After every row comes one of two labels: whether the row has a hidden trait. Each part has its own trait and labels.
[  7   5   4   8   2  -3   6 -25   0  -3   6  -2  -1   6  -9   1   8  10
  -5   1   0] => [85]
[ 11   9   1   5   2  -5   9 -30  -1  -4   1  -2  -1  10  -8  -4  10   6
  -6   0   1] => [85]
[  9   9  -1  10   2  -2  18 -24   1  -8   4   0  -3   8 -10  -1  10   8
  -1   1   0] => [85]
[ 10   1   4  12   5   0  11 -30   1  -7   1  -1  -8  10  -5   0   5   8
  -8   2   1] => [74]
[  8  10  -1   6   2  -4   6 -32   0  -5   3  -2   0  10 -11   0  13   7
  -4   0   0] => [85]
[ 10  14   6   7   2  -2  12 -29   1  -4   6  -1  -1   9 -10  -2   8   8
  -7   1   2] => [85]
[ 11  12   3   9   3  -3  14 -27   1  -6   4   1   0   8 -12  -3   8   5
  -1   0   2] => [85]
[ 10   7  -3   7   3  -3  14 -22   0  -6   3  -1  -5   8  -9   0   7   6
  -2   0   0] => [85]
[  9   5  -4   8   8  -3  10 -27   1  -8   3   2  -4   9  -8   1   4   5
   0  -2   3] => [74]
[ 11   3   5   9   5  -2  13 -38   1  -6   2  -1  -3  10  -8  -2   4   7
  -4   0   3] => [85]
[  8  15   1   8  -1  -2  13 -22   0  -4   6  -2   3   5 -10  -4  15   6
   0   1   0] => [74]
[  7   8   1  11   0  -1  15 -26   1  -9   4   0  -2  11 -10  -1   7   5
   4   1   1] => [85]
[ 11   8   1  12   3  -3  15 -24   1  -9   4  -1  -4   8 -12  -1  10   7
  -8   1   0] => [85]
[  9   2   0   5   2  -1   5 -29   0  -5   1  -4  -6   7  -7   0   8   8
 -12   2  -1] => [74]
[  9   7   2  10   0  -1  12 -38   0  -5   7  -2  -1   6 -10  -1  10   7
  -2   2   0] => [85]
[  8   7   1  14   3  -1  21 -35   2  -5   7   2  -2   8 -14   1   7   6
   7   0   2] => [74]
[  4   7   1  10   0   0  16 -40   0  -6   8  -2  -2   5 -10   0   3   6
   3   2  -1] => [74]
[  8   5  -1   7   3  -2  12 -20  -1  -6   3  -2  -3   8 -12   0   6   6
  -6   0   0] => [85]
[  8   4   1   4   5  -6  15 -29  -1  -3   2  -4   0  12  -7  -3   1   5
  -1  -1   0] => [74]
[  8  12   1   7  -1  -1  12 -26   0  -2   5  -2   1   5  -7  -5  11   4
   2   1   0] => [85]
[ 11   7   6  13   1   1  14 -28   1  -6   0  -2  -5   8  -9  -3  12  16
 -10   3   1] => [74]
[  7   4  -1   5   2  -3   8 -31  -1   2   8  -2  -1   8  -6  -2   4   6
  -1   0   1] => [85]
[  8   5   1   8   5  -1   8 -28   1  -6   5   1  -3   6  -9  -1   5   6
   2   0   3] => [85]
[  7   4   4   9   2  -3  18 -32   0  -5   1  -4  -3  10  -8  -2   2   6
  -3   1  -1] => [85]
[  9  12   6   9  -2  -2  14 -37   0  -3   4  -3   2   8  -6  -5   8   5
  -1   2   0] => [74]
[ 11   3   1   9   4  -3   8 -24   2  -8   0   0  -4  10 -14   1  12   8
 -11   1   1] => [85]
[  8   3   0  11   3  -3  17 -30   0  -7   2  -2  -4   9 -11   2   7   7
  -2   0  -1] => [85]
[ 10  -1   3   9   2   0  15 -32   2  -7   3   0  -4  10  -7  -2  10   6
  -5   2   1] => [85]
[ 11  12   0  13   4  -1  18 -27   3  -9   3   3  -4   9 -13   0  13   6
  -2   1   2] => [74]
[ 10   5  -2   5   4  -3  10 -18   0  -5   0  -1  -4   9  -6  -2   8   5
  -4   0   2] => [85]
[  8   9   1   7   2  -5  16 -30   0  -5   4  -3   1  12 -12  -2   7   6
   0   0   0] => [85]
[  8   5   1   8   4  -1   5 -31   0  -2   5   1  -2   7  -8  -3   6   6
   1   0   4] => [85]
[  7   6  -3   7   2  -2  16 -25   0  -8   4  -3  -4   6  -7   1   5   6
  -4   1  -2] => [74]
[ 10   8  -1   7   4  -5  15 -29   0  -6   4  -1  -2   8 -11   2   5   8
   1  -1   0] => [85]
[  7   3   1   5   2   0   9 -18  -1   1   4  -2  -3   7  -4  -5   2   3
   1   0   3] => [85]
[ 12  10  -1  10   4  -3  23 -23   1  -9   0   1  -4  10 -14  -1   6   4
   2  -1   2] => [74]
[ 12   4   2   9   7  -5  10 -28   2  -8   5   1  -2  10 -14   5  11  10
 -14   0   2] => [74]
[ 11   6   0   8   5  -4  14 -39   1  -6  -1   0  -4  11  -9  -3   7   5
  -4   0   2] => [85]
[  6   7   2  10   2   0   6 -30   1  -2  13   1   0   3  -7  -1  11   7
   1   1   3] => [74]
[  5   1   2   7   4  -2  10 -35   1  -5   7  -1  -4   7 -11   3   0   9
  -4   0   0] => [74]
[ 13  10   5  13   5  -5  20 -34   3 -10   1   0   0  13 -18   3  12  10
  -2   0   0] => [85]
[ 13   6   3  15   6  -3  21 -32   2 -11  -1   1  -6  13  -2   1   6   7
  -4   0   1] => [85]
[  5   7  -5   6   4  -5   9 -25   0  -5   6  -2  -1   9 -11   2   5   5
   1  -1   0] => [74]
[ 12   5   3  11   5  -1  12 -20   2  -6   2   1  -5  10 -12   0   9  10
  -8   1   3] => [85]
[  7   6   6   8   1   1   6 -25   0  -1   4  -3  -4   5  -2  -8   7   5
  -7   3   3] => [74]
[ 10   7  -3   5   4  -6  11 -25  -1  -6   1  -2  -2  11  -7   0   5   3
  -4  -1   0] => [74]
[ 11  11   5  11   0   0  11 -23   2  -6   4  -1   0   8  -8  -2  14   8
  -9   3   1] => [74]
[  7  10   7  10   1  -3  17 -34   1  -3   2  -2   1  12  -9  -5  11   6
  -1   1   2] => [74]
[  8  14   0   7   0  -1  11 -26   0  -5   4  -4  -4   6 -14  -1   9   6
  -7   3  -2] => [74]
[  5  11   4  14   0  -1  22 -36   2  -9   4  -1  -1   8 -15   1  13   7
   1   2  -2] => [74]
[  6   5   2   5   4  -5   4 -27   0  -2   6  -2   1   7 -11  -1  10   9
  -8   0   0] => [74]
